Below is a small trained network, with its code and all its weights. Each question gives an input and a class and asks what happens when units are switched off, that is, made to give their printed mean instead of their output.

import numpy as np


def w(rows, s, z=0):
    codes = np.array(rows[::2]) - 128.0
    scale = np.full(codes.shape[1], s)
    scale[-1] = z or s
    return codes * scale


def f(y):
    return y / 2 * (1 + np.tanh(0.7978845608 * (y + 0.044715 * y**3)))


def log_softmax(a):
    a = a - a.max(-1, keepdims=True)
    return a - np.log(np.exp(a).sum(-1, keepdims=True))


def net(x, mask):
    res = np.array(x, float).reshape(1, 4) / 4 @ E
    y = f(res @ A[0][:, :-1].T + A[0][:, -1])
    res = res + np.where(mask, y, B[0][:, -1]) @ B[0][:, :-1]
    return log_softmax(res[-1] @ U[:, :-1].T + U[:, -1])


A, B = {}, {}
E = w([
[133,102,148,86,135,135,136,104,125],'x0',
[116,68,135,163,138,86,105,71,185],'x1',
[95,177,106,114,126,126,247,113,171],'x2',
[183,78,76,158,136,74,190,166,84],'x3',
],0.015)
A[0] = w([
[174,132,134,115,110,220,151,211,54,112],'N1',
[107,130,121,127,132,177,133,83,164,79],'N2',
[196,31,143,208,185,120,75,141,135,92],'N3',
[94,101,115,159,118,110,226,95,233,88],'N4',
[173,59,94,158,161,98,121,97,133,130],'N5',
[146,127,158,107,107,110,11,140,51,236],'N6',
[94,131,164,155,113,203,64,84,172,14],'N7',
[198,146,150,110,89,166,21,141,88,1],'N8',
[109,255,130,57,102,203,133,139,191,141],'N9',
[65,139,191,149,107,164,49,80,173,241],'N10',
[61,133,195,133,78,167,50,118,193,32],'N11',
],0.0083,0.0074)
B[0] = w([
[173,99,38,118,94,131,103,15,27,198],'N1',
[160,168,140,72,122,100,121,146,163,144],'N2',
[70,157,171,110,245,113,131,189,187,208],'N3',
[115,87,19,178,67,87,139,84,48,204],'N4',
[59,89,161,114,133,133,103,126,215,185],'N5',
[132,151,49,154,139,185,49,138,69,250],'N6',
[105,71,134,180,142,193,87,106,32,171],'N7',
[213,195,160,138,54,127,253,120,126,176],'N8',
[92,172,183,3,182,56,154,189,207,228],'N9',
[220,139,144,140,2,38,206,110,154,248],'N10',
[80,46,72,198,127,174,80,25,84,189],'N11',
],0.0078,0.013)
U = w([
[188,137,128,121,60,91,189,108,119,6],'0',
[86,34,77,151,133,124,92,100,92,251],'1',
[37,148,248,79,244,100,131,190,190,120],'2',
],0.011,0.0025)

Each question gives the input, the list of numbers given to net, and the class t.
The units are the neurons (one row each of A and B). Each row of codes is followed by its name. A weight is (code - 128) times the scale printed after its matrix; where a second scale follows, it is the last column's (A, B and U).
mask holds one flag per neuron, in row order. A switched-off neuron (its flag False) gives its mean, the last column of its row in B, instead of its output. The means were averaged over made-up inputs and are rounded, as every weight is.
A unit's drop is (log p(t) with every unit on - log p(t) with that unit switched off) / (log p(t) with every unit on - log p(t) with every unit switched off).
The circuit of an input: a set's keep is (log p(t) with only the set's units on - log p(t) with every unit switched off) / (log p(t) with every unit on - log p(t) with every unit switched off). Starting from all 11 units, units are removed one at a time, each time the one whose removal leaves the highest keep (on an exact tie, the one counted first), for as long as the keep stays at least 0.8.
units of the circuit, in order: the units of the circuit, biggest drop first
unit that matters most: the unit with the biggest drop
top k neurons: the k neurons with the biggest drops, biggest first
drop of u: that unit's drop, to one decimal
input [3,7,5,8], class 1: unit that matters most	N4
input [8,5,1,-2], class 0: top 2 neurons	(N10 N6)
input [1,-7,-1,7], class 1: top 3 neurons	(N10 N8 N1)
input [8,-1,-3,-1], class 0: units of the circuit, in order	(N11 N7)
input [1,2,4,-8], class 0: top 2 neurons	(N10 N3)
input [-6,1,7,8], class 1: top 4 neurons	(N10 N4 N8 N9)
input [-7,-2,0,2], class 1: top 2 neurons	(N10 N8)
input [0,-4,-4,-4], class 0: top 2 neurons	(N8 N10)
input [2,5,7,8], class 1: top 2 neurons	(N10 N4)
input [6,0,-5,0], class 0: top 3 neurons	(N8 N11 N7)
input [-3,5,5,2], class 1: top 4 neurons	(N10 N4 N8 N9)
input [-7,-5,8,0], class 2: top 2 neurons	(N9 N10)
input [0,-7,-7,-5], class 0: top 2 neurons	(N8 N10)
input [3,8,-5,1], class 2: top neuron	(N3)
input [-7,-5,-7,-1], class 0: drop of N2	0.0
input [0,3,3,2], class 1: drop of N4	0.2
input [7,6,7,1], class 1: drop of N10	1.3
